Each row has a name. Each piece below is followed by the name of the row it came from, unless a question asks for something else. Each question is about the rows just above it. Places in a row count from 0.

[-31  46  22  25  59 -39  36 -39  33  31 -31 -39 -40 -39  61 -11 -40  -7
 -22  65 -43 -36 -26] -> Kamef
[-48  70  52 -11 -58  71 -54  18 -38 -48  50 -66 -55 -59 -64 -40  74 -82
 -59 -42  67  67 -42] -> Miz
[ -31   22   46  -26  -25   28   16   56  -15  -39   40  -17  -31  -67
  -40  -63   43  -46  -66  -25   23   29 -104] -> bisip
[-30  58  61 -53 -20  29 -62  52 -52 -30  61 -11 -39 -39 -31 -40  52 -21
 -43  -8  44  34 -42] -> nebos
Where does [ 61 -11 -39 -39 -31 -40] start? Give its row and place. : nebos, 10
Row and place where [-31  22  46] starts: : bisip, 0
[-39  40 -17] begins in row and place : bisip, 9
Among the named rows, does one hold [ 43 -46 -66 -25  23] next to each other, in this order? : yes

[ 33 -92  23 117 109 -53]  lalis
[  96  -61 -103  -43 -113  -16]  vutav
[100  79 -37  55 -28 -48]  fik
[117 109  23 -92  33  24]  Rek
[-83 -87  76 -74 106  95]  doka
[117 -90 -41 -82 -42  57]  rorap
[-37  79 100 116 -36 -73]  mek
[  36  -78  -85  -56   78 -105]  rufil
Among the named rows, does one hold [-53 109 117  23] next to each other, in this order? : no
Does one of the named rows hold [ -61 -103] side by side, in this order? : yes
Row and place where [ 79 -37] starts: : fik, 1
Among the named rows, does one hold [ 36 -78 -85 -56  78] next to each other, in this order? : yes
[ 33 -92  23 117 109] begins in row and place : lalis, 0
Row and place where [ 33 -92  23] starts: : lalis, 0
Row and place where [100  79 -37] starts: : fik, 0

[-10  10 -20   9   6 -13  12  10 -12 -16  11  10  -9  12 -13  11   9 -14
   6  10]  kam
[-22  26 -33  23 -26 -20  30 -61  76  86 -47 -62  69 -53  67 -55 -62  77
 -51 -64]  Gef
[-19  15 -24  24  15 -18  13  18 -18 -22   9  19 -20   9 -17  12  18 -19
  17  17]  tabi
[-27  25 -45  29  17 -30  26  27 -30 -38  22  28 -27  23 -31  24  25 -32
  19  25]  Devug
[ 22  28 -27  23 -29  15 -10 -12  14  17  -9 -12  14  -8  14 -10 -13  15
 -10 -13]  tis
[ 51 -49  76 -54 -31  53 -46 -49  56  66 -34 -54  53 -46  48 -43 -45  56
 -41 -47]  Rif
[ 23 -23  44 -19 -15  30 -26 -22  32  33 -21 -22  24 -33  23 -26 -20  30
 -17 -23]  tol
[-43  42 -66  46  27 -45  40  42 -48 -57  30  46 -45  40 -42  37  38 -48
  35  40]  vid
Does one of the named rows hold [-10  14] side by side, in this order? : no
Is [-34 -54  53 -46] printed in one of the named rows, side by side and in this order? : yes
Where does [ 22  28 -27  23 -31] start? Give its row and place. : Devug, 10
Does one of the named rows hold [-16  12  18 -19] side by side, in this order? : no
[-45  40  42 -48 -57  30  46] begins in row and place : vid, 5
[-22  24 -33  23 -26 -20  30] begins in row and place : tol, 11

[ 22  32   0 -28 -29  -1  94  58  50  42 -14  58  22  42]  Novu
[-52  20   0 -66   8   9 -84  48  45 -44 -18 -51  21  75]  vus
[ 23  44   0  17  19 -18  94  49  68   3  50  28  -5 -41]  maf
[ 90  46  24  94 -59  18 -33  50  40  49 -70  -5  29  78]  rinoz
[-45  11   0   4  66 -32 -55  33  24 -36 -17 -86   7 -18]  Bonal
[ -12   48    0  -50   -3  -13  -11   50   92 -105   86  -16   30  -29]  zopot
[ 14 -44   0  13   4  14 -14 -56 -58  17   1  13 -22   1]  Pazon
[ 16  23   0  -3   2   4  90  46  21  94 -59  38  15  73]  Foma
[ 21 -41   0  18 -14  16  -8 -53 -56   2   8  13 -29 -16]  Pavu
Where does [ 90  46  21  94 -59] start? Give its row and place. : Foma, 6
Is [50  3] printed in one of the named rows, side by side and in this order? : no

[  1  19 -16  22   6 -56   5   5 -27] : Tedu
[  5   4 -12 -10  17 -11  -6  -1  99] : numo
[ 1  0 -3 -1  2 -2  1  0 19] : mir
[ -4   2  19 -16  22   6 -56   5 -52] : zalo
Where does [ 0 -3 -1] start? Give its row and place. : mir, 1
Does one of the named rows hold [-16  19] side by side, in this order? : no
Is [-27   5] printed in one of the named rows, side by side and in this order? : no
Is [-3 -1  2] printed in one of the named rows, side by side and in this order? : yes
Does one of the named rows hold [ 17 -11  -6] side by side, in this order? : yes
Row and place where [  2  19 -16  22   6 -56   5] starts: : zalo, 1
Does one of the named rows hold [  6 -56   5   5 -27] side by side, in this order? : yes

[-16 -25 -11   6] -> zitev
[-12 -13  21   0] -> gam
[ -9  -3 -23  -5] -> Bubak
[-10  -6  -4   1] -> gobar
[-11 -10  -7  57] -> Vune
[-4 11 -9  1] -> rati
[ 28 103  59  -6] -> Someg
[ -2  17 -10  -5] -> Lof
Where does [-25 -11] start? Give its row and place. : zitev, 1
Row and place where [103  59  -6] starts: : Someg, 1
Is [ 57  -7 -10] printed in one of the named rows, side by side and in this order? : no

[-25  24  -8 -12   8 -20 -38 -48  76  12] -> mafu
[  4  -9 -13   1  84  82  39  43 -26  17] -> vone
[  0 -24   2   3  -9 -13   1 -11   6   1] -> Fegu
Is [-13   1 -10] printed in one of the named rows, side by side and in this order? : no
[  3  -9 -13   1] begins in row and place : Fegu, 3
Does one of the named rows hold [ 3 -9] side by side, in this order? : yes

[ 33  -3  28  12 -67 -36  61 -62 -37  55 -36 -15  68 -24]  razu
[ 14  34 -38  55  80   6  30 -13   0  68 -36 -24  55 -15]  Bego
[ 17  32   3 -11 -66 -66  42 -65 -15  17  66  12  45   3]  Debiz
[-50  17 -52   8   4 -11  67 -84 -10 -11  68 -12 -26  -8]  kez
[ 33  -3  12 -37 -36  61  28 -67 -62  25  47  63   8 -12]  Dapid
[ 31  29 -60  23  64  12  73 -70  -1   1 -32  25 -35  23]  Gigug
[-66 -66] begins in row and place : Debiz, 4
Row and place where [ 68 -36 -24  55 -15] starts: : Bego, 9
Row and place where [ 28  12 -67 -36  61 -62 -37] starts: : razu, 2
Is [ 26 -35] printed in one of the named rows, side by side and in this order? : no
Is [-37 -62  61] printed in one of the named rows, side by side and in this order? : no

[ 36  25 -11   8  47]  nitag
[ 21 -33 -33 -10   1]  Saro
[-1 22 73 20 11]  Lusa
[-4 12 67 12 -4]  zulo
[-10   2  72  12 -15]  sido
[ -4 -27 -10  -8 -27]  diz
[ 26  12 105  15 -23]  nek
[-10  15  43  11   3]  per
[ -1 -42 -17   3 -24]  zesin
[-8  7 77 14 -8]  bep
[-24 -33 -10   1 -33]  demit
[ -8  -3  51  12 -24]  kon
[22 73 20] begins in row and place : Lusa, 1
Among the named rows, does one hold [-4 12] next to each other, in this order? : yes
Where does [-33 -10   1 -33] start? Give its row and place. : demit, 1
Among the named rows, does one hold [-10   1] next to each other, in this order? : yes
Is [73 22 -1] printed in one of the named rows, side by side and in this order? : no

[-9 35 40 20 56 67 32  4 52 45 31 64 22 58 24 28 39 51 43 40 74 97 48 40
 70 10 30 -1 31 47 23 90  6 44 31 54 21 43 32 47 62 41 59 41 72 13 72 84
  6] : Gav
[  33  -24  -27   -2  -52   39   64   58   28   24   31   20   67   52
    4   32   45  -45  -35  -28  -73 -104  -41  -26  -65    7  -16   29
  -18  -38   -8  -94   16  -36  -20  -44   -3  -34  -16  -33  -58  -31
  -56  -33  -73    5  -70  -88   11] : zama
[-13  32  39  15  53  66  29  -1  51  43  29  63  18  57  22  24  36  49
  39  39  73  97  46  38  69   5  29 -10  28  45  21  90   3  41  29  52
  17  40  30  46  60  38  58  39  72  10  71  83   2] : noge
[-15  35  40  18  55  73  28   2  57  47  33  62  21  62  22  25  35  56
  41  41  78 103  49  38  71   6  33 -14  32  48  23  94   2  45  32  51
  13  42  28  45  63  39  62  43  79  10  72  89   4] : Fad
[  35  -23  -27    0  -52  -66  -16   16  -47  -37  -18  -59   -5  -53
   -7  -14  -28  -45  -34  -28  -75 -105  -40  -27  -67    9  -16   30
  -19  -39   -8  -95   16  -36  -19  -45   -1  -34  -17  -34  -58  -31
  -55  -31  -74    7  -70  -88   13] : tuki
[  47  -22  -29    3  -52  -73  -13   24  -51  -38  -18  -62   -1  -58
   -3   -8  -25  -49  -31  -29  -81 -117  -43  -26  -73   18  -17   44
  -15  -40   -5 -105   24  -35  -17  -47    5  -33  -14  -37  -62  -29
  -60  -33  -82   12  -77  -98   22] : Zelop
[-1 35 40 20 52 60 31 10 49 42 32 59 22 52 25 28 39 47 41 38 67 86 47 38
 63 14 30  2 29 45 25 81 10 42 32 50 25 41 32 44 57 39 56 40 66 19 67 76
 10] : zazit
[-18  35  41  18  55  77  29  -1  59  49  34  64  21  66  22  24  34  58
  41  43  81 107  49  39  74   3  36 -17  33  49  24  97   2  45  32  53
  10  43  29  47  65  40  63  44  82   8  74  92   2] : runav
[  30  -25  -29   -6  -49  -67  -17   10  -50  -39  -23  -54  -10  -55
   -9  -15  -26  -48  -33  -31  -72 -100  -40  -27  -64    6  -22   28
  -23  -39  -12  -89   11  -37  -22  -42    0  -34  -17  -34  -56  -31
  -54  -34  -73    4  -65  -84    7] : Sivo
[-10  32  38  12  55  64  34  -2  49  43  26  67  17  57  25  28  39  47
  42  39  74  97  45  42  72   7  27  -4  31  46  21  90   7  42  29  55
  21  41  35  48  60  40  56  36  68  10  72  81   2] : duvet
[ 27 -25 -31  -7 -47 -63 -16   8 -47 -37 -23 -54  -9 -50 -10 -14 -27 -46
 -31 -30 -69 -96 -43 -26 -62   5 -21  26 -18 -38 -12 -88  12 -35 -21 -43
  -6 -33 -16 -35 -56 -30 -56 -35 -71  -2 -67 -84   8] : sunab
[38 71  7 17 56 67 32  4 52 45 31 64 20 58 24 28 39 51 43 40 74 97 48 40
 70 10 30 -5 31 47 23 90  6 44 31 54 21 43 32 47 62 41 59 41 72 13 72 84
  6] : Tebuv
Does one of the named rows hold [ -26  -43 -117  -81  -29] side by side, in this order? : no
[-23 -39] begins in row and place : Sivo, 28
Row and place where [42 72  7 27 -4] starts: : duvet, 23
Where does [38 71  6] start? Give its row and place. : Fad, 23
Row and place where [-26 -48] starts: : Sivo, 16
Row and place where [67 32  4 52 45 31 64 20 58 24 28 39] starts: : Tebuv, 5

